Below are the code and all the weights of a small trained network. Each question names an input and a class and asks about switching units off, where a switched-off unit gives its printed mean instead of its output.

import numpy as np


def w(rows, s, z=0):
    codes = np.array(rows[::2]) - 128.0
    scale = np.full(codes.shape[1], s)
    scale[-1] = z or s
    return codes * scale


def norm(h):
    return h / np.sqrt((h * h).mean(-1, keepdims=True) + 1e-5)


def f(y):
    return np.maximum(y, 0)


def log_softmax(a):
    a = a - a.max(-1, keepdims=True)
    return a - np.log(np.exp(a).sum(-1, keepdims=True))


def net(x, mask):
    res = np.array(x, float).reshape(1, 8) / 4 @ E
    u = 0
    for l in range(3):
        y = f(norm(res) @ A[l][:, :-1].T + A[l][:, -1])
        res = res + np.where(mask[u : u + 14], y, B[l][:, -1]) @ B[l][:, :-1]
        u += 14
    return log_softmax(norm(res)[-1] @ U[:, :-1].T + U[:, -1])


A, B = {}, {}
E = w([
[111,153,112,166,131,150,175,145,113,208,181],'x0',
[124,117,139,131,135,129,106,117,123,143,124],'x1',
[120,139,147,122,117,128,120,149,116,122,134],'x2',
[118,150,120,127,114,126,131,129,121,116,133],'x3',
[113,124,118,131,134,124,121,114,134,133,125],'x4',
[178,109,44,121,141,64,41,188,101,121,191],'x5',
[112,63,163,174,105,113,158,55,102,78,212],'x6',
[101,49,95,138,11,122,144,164,99,138,107],'x7',
],0.012)
A[0] = w([
[111,76,133,120,21,147,153,137,107,147,24,2],'L0N1',
[110,137,142,128,129,148,172,140,126,183,141,41],'L0N2',
[135,99,156,120,144,105,135,123,151,83,92,99],'L0N3',
[123,156,184,147,119,135,195,126,120,159,11,59],'L0N4',
[84,119,78,136,144,121,116,134,143,133,67,99],'L0N5',
[92,129,125,119,134,136,205,139,137,222,131,38],'L0N6',
[121,141,142,128,148,149,110,149,159,123,70,171],'L0N7',
[126,123,141,140,123,124,155,119,104,143,84,81],'L0N8',
[163,155,151,97,175,121,136,93,131,107,112,87],'L0N9',
[78,143,196,125,116,134,194,79,130,118,54,41],'L0N10',
[114,101,183,162,104,141,146,79,145,75,140,135],'L0N11',
[124,196,180,122,187,160,137,101,125,109,121,88],'L0N12',
[146,188,121,135,110,150,139,176,124,178,22,14],'L0N13',
[122,95,130,96,123,128,97,142,141,23,33,48],'L0N14',
],0.012,0.0036)
B[0] = w([
[75,98,132,205,177,85,197,193,198,111,90,248],'L0N1',
[143,162,104,185,103,138,119,90,124,133,116,169],'L0N2',
[81,149,97,133,117,155,119,130,60,69,82,183],'L0N3',
[161,105,66,84,119,222,87,89,194,123,172,240],'L0N4',
[156,105,135,78,152,115,152,177,81,147,134,169],'L0N5',
[150,171,188,194,78,129,87,118,77,122,45,195],'L0N6',
[115,163,125,74,148,106,122,111,108,107,101,200],'L0N7',
[127,164,143,102,110,148,121,161,146,97,163,161],'L0N8',
[78,97,129,190,171,117,148,171,130,100,94,192],'L0N9',
[138,128,114,116,112,211,64,85,201,106,180,254],'L0N10',
[145,109,138,64,143,121,171,97,67,102,129,235],'L0N11',
[93,117,126,196,175,78,164,184,183,117,109,218],'L0N12',
[108,118,102,9,160,84,129,124,60,193,122,219],'L0N13',
[172,152,154,185,83,110,71,94,64,93,42,241],'L0N14',
],0.014,0.0094)
A[1] = w([
[118,106,151,166,122,146,146,103,133,60,132,110],'L1N1',
[166,119,77,141,137,86,97,182,99,111,144,91],'L1N2',
[112,119,114,117,144,112,115,107,164,96,110,2],'L1N3',
[143,122,160,153,116,152,118,109,141,162,141,64],'L1N4',
[119,103,133,161,111,158,157,134,146,175,138,109],'L1N5',
[97,109,165,98,109,169,166,95,114,132,140,24],'L1N6',
[139,191,141,184,89,135,142,118,97,255,173,106],'L1N7',
[190,120,77,119,121,98,78,146,109,136,153,76],'L1N8',
[133,100,186,98,116,109,207,79,78,119,191,12],'L1N9',
[138,183,130,125,163,134,150,141,138,147,155,115],'L1N10',
[104,111,135,143,132,105,102,164,92,119,122,130],'L1N11',
[104,93,173,123,75,103,180,161,160,145,105,18],'L1N12',
[153,148,140,77,136,108,153,103,142,162,111,27],'L1N13',
[115,75,81,141,88,130,133,158,147,134,125,58],'L1N14',
],0.016,0.0021)
B[1] = w([
[134,150,74,116,115,115,126,170,83,213,141,250],'L1N1',
[99,113,164,129,131,216,100,94,183,155,141,219],'L1N2',
[161,138,185,191,44,113,181,135,115,193,176,188],'L1N3',
[94,135,140,67,120,136,123,127,105,57,125,148],'L1N4',
[143,96,144,134,131,117,129,144,122,62,75,157],'L1N5',
[155,124,92,118,137,143,69,91,157,132,172,170],'L1N6',
[155,99,145,139,89,91,96,99,83,5,50,185],'L1N7',
[130,171,103,122,107,209,144,129,190,111,161,191],'L1N8',
[88,110,89,73,141,122,166,117,48,194,159,185],'L1N9',
[142,83,145,176,100,111,136,150,121,106,110,159],'L1N10',
[154,90,87,101,144,169,169,96,169,112,136,198],'L1N11',
[170,81,89,155,149,111,138,164,191,143,137,158],'L1N12',
[165,75,117,104,117,90,148,106,104,137,175,150],'L1N13',
[112,143,166,195,137,95,165,142,137,152,159,169],'L1N14',
],0.014,0.011)
A[2] = w([
[127,177,148,153,164,95,125,125,142,145,149,18],'L2N1',
[133,172,172,155,185,65,114,129,148,110,171,54],'L2N2',
[154,102,109,80,124,100,131,125,121,158,112,81],'L2N3',
[160,161,144,132,199,118,113,112,121,93,139,101],'L2N4',
[127,126,166,141,116,103,90,90,67,82,71,85],'L2N5',
[125,135,121,110,142,113,140,140,110,128,140,12],'L2N6',
[104,108,138,197,138,75,143,184,185,129,153,129],'L2N7',
[142,122,121,102,122,61,106,118,38,146,213,63],'L2N8',
[172,160,152,146,72,101,79,128,91,65,100,4],'L2N9',
[138,135,139,128,98,146,147,81,174,131,118,163],'L2N10',
[114,159,180,65,84,191,131,86,207,138,180,10],'L2N11',
[80,176,178,153,217,99,137,118,139,114,156,64],'L2N12',
[108,107,116,84,143,108,132,120,99,160,142,55],'L2N13',
[154,175,137,3,138,63,94,177,131,192,68,88],'L2N14',
],0.014,0.0017)
B[2] = w([
[132,42,84,118,111,115,119,158,146,152,63,147],'L2N1',
[68,121,146,160,104,118,219,137,198,113,73,155],'L2N2',
[73,131,155,172,200,139,104,108,78,140,184,182],'L2N3',
[136,72,110,163,101,104,172,178,136,147,101,168],'L2N4',
[234,144,185,155,49,43,99,126,136,93,162,245],'L2N5',
[134,87,117,94,109,128,118,75,144,152,114,141],'L2N6',
[71,183,149,67,219,57,189,123,221,98,74,226],'L2N7',
[99,209,129,47,166,103,104,158,94,254,86,203],'L2N8',
[130,132,142,115,126,61,115,83,37,64,24,228],'L2N9',
[179,104,183,116,179,84,31,206,93,119,213,209],'L2N10',
[151,161,145,159,133,224,65,104,169,66,172,255],'L2N11',
[108,24,73,98,93,107,193,195,212,145,133,175],'L2N12',
[110,202,173,122,142,136,122,136,101,192,100,181],'L2N13',
[73,143,109,126,100,111,197,84,3,238,247,226],'L2N14',
],0.012,0.0084)
U = w([
[131,152,119,120,143,245,94,127,191,113,197,108],'0',
[84,163,93,62,148,128,178,123,49,244,177,144],'1',
[94,104,112,149,163,87,222,186,208,134,97,253],'2',
[167,152,144,138,90,83,122,114,70,78,79,6],'3',
],0.012,0.00065)

Each question gives the input, the list of numbers given to net, and the class t.
The units are the neurons (one row each of A and B). Each row of codes is followed by its name. A weight is (code - 128) times the scale printed after its matrix; where a second scale follows, it is the last column's (A, B and U).
mask holds one flag per neuron, layer by layer. A switched-off neuron (its flag False) gives its mean, the last column of its row in B, instead of its output. The means were averaged over made-up inputs and are rounded, as every weight is.
A unit's drop is (log p(t) with every unit on - log p(t) with that unit switched off) / (log p(t) with every unit on - log p(t) with every unit switched off).
The circuit of an input: a set's keep is (log p(t) with only the set's units on - log p(t) with every unit switched off) / (log p(t) with every unit on - log p(t) with every unit switched off). Starting from the 12 units with the biggest drops (on a tie, the unit counted first), units are removed one at a time, each time the one whose removal leaves the highest keep (on an exact tie, the one counted first), for as long as the keep stays at least 0.8.
units of the circuit, in order: the units of the circuit, biggest drop first
most important unit: the unit with the biggest drop
top k neurons: the k neurons with the biggest drops, biggest first
k most important neurons of layer l: the k neurons of layer l with the biggest drops, biggest first
drop of u: that unit's drop, to one decimal
input [-6,-4,1,-1,-2,7,8,-5], class 1: most important unit : L0N4
input [-5,5,1,-2,4,-5,-6,-1], class 1: top 3 neurons : [L0N13; L2N14; L0N7]
input [4,-5,-3,0,-4,-8,8,0], class 0: top 3 neurons : [L0N10; L2N11; L0N13]
input [-5,7,-5,-4,7,7,7,7], class 0: units of the circuit, in order : [L1N2; L1N8]
input [8,6,-6,7,6,0,-3,-6], class 3: units of the circuit, in order : [L1N7; L0N6]
input [-7,6,-5,2,-4,-7,8,2], class 1: 3 most important neurons of layer 1 : [L1N1; L1N9; L1N2]
input [8,-3,6,-8,5,-5,4,-7], class 3: 2 most important neurons of layer 0 : [L0N6; L0N1]
input [-3,-1,3,-4,-5,6,6,0], class 0: top 3 neurons : [L1N8; L1N2; L2N11]
input [0,-7,3,7,5,-6,8,5], class 1: top 2 neurons : [L0N11; L1N9]
input [7,6,-4,4,7,5,-5,6], class 3: 4 most important neurons of layer 0 : [L0N12; L0N6; L0N4; L0N9]
input [0,7,-7,-7,8,5,2,-4], class 0: 2 most important neurons of layer 0 : [L0N1; L0N12]
input [2,8,1,-8,-2,1,-5,6], class 2: top 4 neurons : [L0N1; L1N12; L0N11; L1N1]
input [-6,-2,-4,-6,-2,-6,-6,-3], class 0: top 2 neurons : [L0N4; L0N10]
input [-2,0,7,0,1,3,-3,-2], class 0: units of the circuit, in order : [L1N2]
input [-8,-2,-8,-6,-5,2,-7,8], class 2: top 2 neurons : [L0N1; L0N6]
input [0,0,-5,-3,0,-6,-4,-7], class 2: 4 most important neurons of layer 1 : [L1N2; L1N8; L1N11; L1N10]
input [5,1,-8,-6,8,0,1,-4], class 3: top 3 neurons : [L0N1; L1N7; L0N6]
input [4,4,3,8,1,6,6,0], class 0: 2 most important neurons of layer 1 : [L1N8; L1N2]
input [-1,0,-6,0,1,1,5,5], class 1: 3 most important neurons of layer 0 : [L0N11; L0N12; L0N9]
input [-1,3,-1,-2,-8,4,-6,2], class 1: 3 most important neurons of layer 0 : [L0N13; L0N10; L0N4]
input [2,-8,-4,-2,-7,-6,2,5], class 0: top neuron : [L0N10]
input [-7,-5,-4,-6,-6,0,1,-8], class 2: top 2 neurons : [L0N12; L0N9]
input [7,-3,0,-6,5,-6,0,-6], class 3: 3 most important neurons of layer 1 : [L1N2; L1N5; L1N8]
input [-7,-4,-1,7,2,8,-4,0], class 0: top 2 neurons : [L1N8; L1N2]
input [7,-8,1,2,7,-6,0,8], class 2: top 2 neurons : [L0N1; L0N14]
input [-1,-1,-1,4,-3,-3,-4,-1], class 1: top 3 neurons : [L0N13; L2N14; L0N7]
input [-6,-4,-5,-8,-5,-5,-7,0], class 1: units of the circuit, in order : [L0N13]
input [5,-8,-5,8,0,1,1,8], class 2: drop of L0N5 : 0.0
input [8,-2,-8,-3,-4,-4,-4,2], class 3: drop of L0N6 : 1.0
